Below is a small trained network, with its code and all its weights. Each question gives an input and a target symbol and asks what happens when units are switched off, that is, made to give their printed mean instead of their output.

import numpy as np


def w(rows, s, z=0):
    codes = np.array(rows[::2]) - 128.0
    scale = np.full(codes.shape[1], s)
    scale[-1] = z or s
    return codes * scale


def norm(h):
    return h / np.sqrt((h * h).mean(-1, keepdims=True) + 1e-5)


def f(y):
    return np.maximum(y, 0)


def softmax(a):
    e = np.exp(a - a.max(-1, keepdims=True))
    return e / e.sum(-1, keepdims=True)


def log_softmax(a):
    a = a - a.max(-1, keepdims=True)
    return a - np.log(np.exp(a).sum(-1, keepdims=True))


def net(x, mask):
    ids = ['βηθλπτφω'.index(c) for c in x.split()]
    T = len(ids)
    res = E[ids] + P[:T]
    u = 0
    for l in range(2):
        r = norm(res)
        for j in range(2):
            rows = slice(3 * j, 3 * j + 3)
            q, k, v = (r @ M[l][rows].T for M in (Q, K, V))
            z = softmax(np.where(np.tri(T) > 0, q @ k.T / 3**0.5, -1e9)) @ v
            o = O[l][rows]
            res = res + np.where(mask[u + j], z, o[:, -1]) @ o[:, :-1]
        u += 2
        y = f(norm(res) @ A[l][:, :-1].T + A[l][:, -1])
        res = res + np.where(mask[u : u + 4], y, B[l][:, -1]) @ B[l][:, :-1]
        u += 4
    return log_softmax(norm(res)[-1] @ U[:, :-1].T + U[:, -1])


Q, K, V, O, A, B = {}, {}, {}, {}, {}, {}
E = w([
[171,187,70,106],'β',
[72,139,101,132],'η',
[201,93,115,136],'θ',
[108,124,143,253],'λ',
[148,101,42,118],'π',
[247,132,109,109],'τ',
[135,89,120,83],'φ',
[97,88,97,193],'ω',
],0.016)
P = w([
[81,131,189,130],'0',
[140,165,96,99],'1',
[141,161,96,92],'2',
[142,162,97,93],'3',
[138,161,97,94],'4',
[143,161,94,90],'5',
[144,162,92,91],'6',
[146,163,90,91],'7',
[146,164,90,90],'8',
[154,169,86,97],'9',
[140,127,74,93],'10',
[231,179,35,254],'11',
],0.0072)
Q[0] = w([
[131,202,196,84],'0.h0',
[63,84,123,130],'0.h0',
[104,84,165,251],'0.h0',
[184,139,148,173],'0.h1',
[227,64,93,142],'0.h1',
[31,129,231,200],'0.h1',
],0.017)
K[0] = w([
[147,195,168,139],'0.h0',
[38,107,85,134],'0.h0',
[143,96,155,248],'0.h0',
[194,104,121,76],'0.h1',
[196,26,227,89],'0.h1',
[160,190,85,152],'0.h1',
],0.017)
V[0] = w([
[91,109,169,5],'0.h0',
[90,31,35,211],'0.h0',
[119,118,49,103],'0.h0',
[30,183,56,64],'0.h1',
[70,204,253,96],'0.h1',
[175,87,175,32],'0.h1',
],0.011)
O[0] = w([
[197,218,140,129,146],'0.h0',
[209,55,119,37,175],'0.h0',
[237,68,70,234,225],'0.h0',
[3,87,60,147,163],'0.h1',
[71,165,185,52,27],'0.h1',
[182,23,226,59,253],'0.h1',
],0.0076,0.0072)
A[0] = w([
[150,107,53,199,181],'0.n0',
[130,253,167,180,2],'0.n1',
[124,185,64,72,47],'0.n2',
[177,86,192,210,128],'0.n3',
],0.012,0.00073)
B[0] = w([
[119,71,142,84,254],'0.n0',
[63,222,74,48,140],'0.n1',
[249,123,126,147,147],'0.n2',
[76,127,116,170,238],'0.n3',
],0.015,0.0082)
Q[1] = w([
[232,184,247,209],'1.h0',
[112,89,195,136],'1.h0',
[197,39,33,77],'1.h0',
[167,102,112,137],'1.h1',
[84,87,122,153],'1.h1',
[92,242,118,48],'1.h1',
],0.011)
K[1] = w([
[211,72,149,250],'1.h0',
[179,146,88,139],'1.h0',
[119,213,197,112],'1.h0',
[107,133,133,117],'1.h1',
[176,128,133,92],'1.h1',
[103,109,24,206],'1.h1',
],0.015)
V[1] = w([
[146,222,67,147],'1.h0',
[27,107,141,122],'1.h0',
[87,148,172,2],'1.h0',
[184,104,76,162],'1.h1',
[88,89,161,153],'1.h1',
[164,182,69,21],'1.h1',
],0.017)
O[1] = w([
[90,196,138,172,149],'1.h0',
[163,72,188,218,51],'1.h0',
[143,16,19,157,167],'1.h0',
[178,191,123,189,253],'1.h1',
[87,84,116,171,108],'1.h1',
[254,162,129,69,152],'1.h1',
],0.013,0.0057)
A[1] = w([
[168,70,135,118,207],'1.n0',
[181,89,217,121,1],'1.n1',
[89,5,170,121,230],'1.n2',
[186,116,239,123,142],'1.n3',
],0.017,0.0017)
B[1] = w([
[166,123,227,117,245],'1.n0',
[103,93,121,220,184],'1.n1',
[69,191,81,38,253],'1.n2',
[26,108,254,98,197],'1.n3',
],0.015,0.0079)
U = w([
[191,206,29,121,95],'β',
[65,102,13,191,212],'η',
[148,89,132,143,152],'θ',
[133,7,56,30,163],'λ',
[131,209,144,71,2],'π',
[252,71,99,130,24],'τ',
[1,128,31,73,100],'φ',
[55,109,184,108,171],'ω',
],0.0087,0.0015)

Each question gives the input, a string of symbols that net reads in full, and the target symbol t.
The units are the heads (3 rows each of Q, K, V and O) and the neurons (one row each of A and B). Each row of codes is followed by its name. A weight is (code - 128) times the scale printed after its matrix; where a second scale follows, it is the last column's (O, A, B and U).
mask holds one flag per unit, layer by layer, with each layer's heads first. A switched-off unit (its flag False) gives its mean, the last column of its rows in O or B, instead of its output. The means were averaged over made-up inputs and are rounded, as every weight is.
A unit's drop is (log p(t) with every unit on - log p(t) with that unit switched off) / (log p(t) with every unit on - log p(t) with every unit switched off).
The circuit of an input: a set's keep is (log p(t) with only the set's units on - log p(t) with every unit switched off) / (log p(t) with every unit on - log p(t) with every unit switched off). Starting from all 12 units, units are removed one at a time, each time the one whose removal leaves the highest keep (on an exact tie, the one counted first), for as long as the keep stays at least 0.8.
units of the circuit, in order: the units of the circuit, biggest drop first
top k neurons: the k neurons with the biggest drops, biggest first
top k neurons in layer l: the k neurons of layer l with the biggest drops, biggest first
which heads matter: for each layer, one digit per head in row order, 1 if its drop is at least 0.15 and else 0, layers parted by /
input τ β π ω θ φ β, target φ: units of the circuit, in order : 0.h1, 0.h0, 0.n3, 1.h1
input τ φ β θ ω θ β θ τ θ, target φ: top 2 neurons in layer 0 : 0.n3, 0.n0
input τ η φ η φ λ λ φ ω, target φ: units of the circuit, in order : 0.h0, 1.h1, 1.n2
input π φ β φ β π η φ β, target ω: which heads matter : 01 / 10
input π τ β φ, target ω: top neuron : 0.n3
input β φ λ ω, target η: which heads matter : 11 / 11
input π β η φ φ β φ β τ, target ω: units of the circuit, in order : 1.h0, 0.h1, 1.n3
input φ θ β φ θ β τ β β π θ β, target λ: which heads matter : 11 / 10
input β λ β φ ω θ, target η: which heads matter : 11 / 10
input λ η π η π φ ω, target τ: which heads matter : 01 / 01
input λ φ π π β, target τ: top 2 neurons in layer 0 : 0.n1, 0.n3
input β λ λ β λ π λ λ λ, target φ: top 2 neurons : 1.n2, 0.n1
input β φ φ ω λ φ ω β θ β, target η: top 3 neurons in layer 0 : 0.n1, 0.n3, 0.n2
input θ θ π, target τ: which heads matter : 11 / 00
input β φ β θ θ, target η: which heads matter : 11 / 11
input ω π β θ φ η θ, target β: top neuron : 0.n1
input τ β θ θ η π φ, target φ: top 3 neurons in layer 0 : 0.n3, 0.n2, 0.n0
input τ φ π θ θ β, target φ: top 4 neurons : 0.n3, 0.n0, 1.n0, 0.n2
input φ τ τ β β π η θ η τ θ τ, target λ: units of the circuit, in order : 1.h0, 0.h0
input π π φ λ ω τ τ λ θ λ τ, target ω: which heads matter : 00 / 10
input λ β β φ τ η, target τ: top 2 neurons : 0.n2, 0.n3
input ω τ φ φ φ π ω π ω λ, target β: top neuron : 0.n1
input η λ φ β φ ω η π, target τ: which heads matter : 11 / 01
input θ τ τ θ η, target η: which heads matter : 01 / 00
input θ η ω φ φ λ λ ω η τ φ, target π: which heads matter : 01 / 10
input τ τ θ, target ω: which heads matter : 10 / 00
input θ θ τ η λ β θ β β φ β, target π: units of the circuit, in order : 1.h0
